Here is a tiny trained network, its code and every weight. The questions are about switching its units off for an input and a class, where a switched-off unit gives its printed mean instead of its output.

import numpy as np


def w(rows, s, z=0):
    codes = np.array(rows[::2]) - 128.0
    scale = np.full(codes.shape[1], s)
    scale[-1] = z or s
    return codes * scale


def f(y):
    return np.maximum(y, 0)


def log_softmax(a):
    a = a - a.max(-1, keepdims=True)
    return a - np.log(np.exp(a).sum(-1, keepdims=True))


def net(x, mask):
    res = np.array(x, float).reshape(1, 6) / 4 @ E
    y = f(res @ A[0][:, :-1].T + A[0][:, -1])
    res = res + np.where(mask, y, B[0][:, -1]) @ B[0][:, :-1]
    return log_softmax(res[-1] @ U[:, :-1].T + U[:, -1])


A, B = {}, {}
E = w([
[137,119,115,119],'x0',
[47,22,51,254],'x1',
[246,4,254,126],'x2',
[139,114,109,118],'x3',
[131,125,125,126],'x4',
[155,176,31,241],'x5',
],0.0065)
A[0] = w([
[183,195,171,200,238],'n0',
[116,119,57,118,20],'n1',
[107,108,136,18,132],'n2',
[27,116,176,175,229],'n3',
[69,190,121,97,193],'n4',
[84,178,141,126,192],'n5',
[157,152,176,82,85],'n6',
[209,160,149,45,164],'n7',
[86,120,45,170,23],'n8',
[102,144,71,155,72],'n9',
[70,83,149,115,149],'n10',
[162,110,203,213,204],'n11',
[119,92,181,112,102],'n12',
[36,139,116,31,11],'n13',
[68,165,59,211,69],'n14',
[156,185,50,186,89],'n15',
[117,228,118,74,255],'n16',
[155,61,135,190,54],'n17',
[106,108,82,139,30],'n18',
[114,219,66,45,236],'n19',
[120,158,180,33,143],'n20',
[255,144,194,96,111],'n21',
[175,214,145,134,240],'n22',
[140,221,89,239,33],'n23',
[171,103,160,181,70],'n24',
[214,167,218,89,65],'n25',
[1,86,178,109,239],'n26',
[108,48,36,146,189],'n27',
],0.0098,0.0032)
B[0] = w([
[213,147,35,202,198],'n0',
[127,149,140,123,161],'n1',
[66,184,112,64,201],'n2',
[62,58,135,114,211],'n3',
[196,101,38,164,214],'n4',
[207,87,59,187,187],'n5',
[157,197,166,68,189],'n6',
[173,210,176,121,234],'n7',
[34,221,169,106,213],'n8',
[69,195,239,140,190],'n9',
[67,45,101,195,174],'n10',
[128,68,109,57,221],'n11',
[75,102,181,74,177],'n12',
[212,77,104,103,186],'n13',
[43,204,211,131,248],'n14',
[113,227,191,175,212],'n15',
[211,159,33,197,243],'n16',
[38,70,92,143,195],'n17',
[73,169,167,187,160],'n18',
[192,143,29,202,255],'n19',
[168,175,158,63,224],'n20',
[166,195,117,68,248],'n21',
[209,143,42,204,209],'n22',
[125,231,180,118,217],'n23',
[98,67,57,163,177],'n24',
[118,218,157,43,234],'n25',
[95,25,72,82,222],'n26',
[2,114,122,142,239],'n27',
],0.0053,0.0077)
U = w([
[219,122,69,84,228],'0',
[72,221,218,64,90],'1',
[47,67,75,164,254],'2',
[88,2,176,77,101],'3',
[161,168,84,167,66],'4',
],0.0085,0.0031)

Each question gives the input, the list of numbers given to net, and the class t.
The units are the neurons (one row each of A and B). Each row of codes is followed by its name. A weight is (code - 128) times the scale printed after its matrix; where a second scale follows, it is the last column's (A, B and U).
mask holds one flag per neuron, in row order. A switched-off neuron (its flag False) gives its mean, the last column of its row in B, instead of its output. The means were averaged over made-up inputs and are rounded, as every weight is.
A unit's drop is (log p(t) with every unit on - log p(t) with that unit switched off) / (log p(t) with every unit on - log p(t) with every unit switched off).
The circuit of an input: a set's keep is (log p(t) with only the set's units on - log p(t) with every unit switched off) / (log p(t) with every unit on - log p(t) with every unit switched off). Starting from the 12 units with the biggest drops (on a tie, the unit counted first), units are removed one at a time, each time the one whose removal leaves the highest keep (on an exact tie, the one counted first), for as long as the keep stays at least 0.8.
circuit, biggest first: the units of the circuit, biggest drop first
unit that matters most: the unit with the biggest drop
k most important neurons: the k neurons with the biggest drops, biggest first
drop of u: that unit's drop, to one decimal
input [6,1,-6,8,5,3], class 1: unit that matters most : n14
input [-2,3,8,3,-8,5], class 2: circuit, biggest first : n17, n24
input [-7,5,2,1,6,0], class 3: circuit, biggest first : n19, n16, n22, n15
input [-8,5,-2,-6,6,3], class 1: 2 most important neurons : n14, n23
input [-8,-4,4,-5,2,2], class 0: 2 most important neurons : n14, n0
input [-1,-8,-1,8,0,-8], class 0: 2 most important neurons : n16, n19
input [-2,-8,0,-7,3,-5], class 0: drop of n22 : 0.2
input [-2,1,-7,3,3,-8], class 2: drop of n25 : 0.2
input [4,5,-6,-6,8,3], class 1: drop of n14 : 0.1
input [3,6,4,4,5,0], class 3: 2 most important neurons : n19, n16
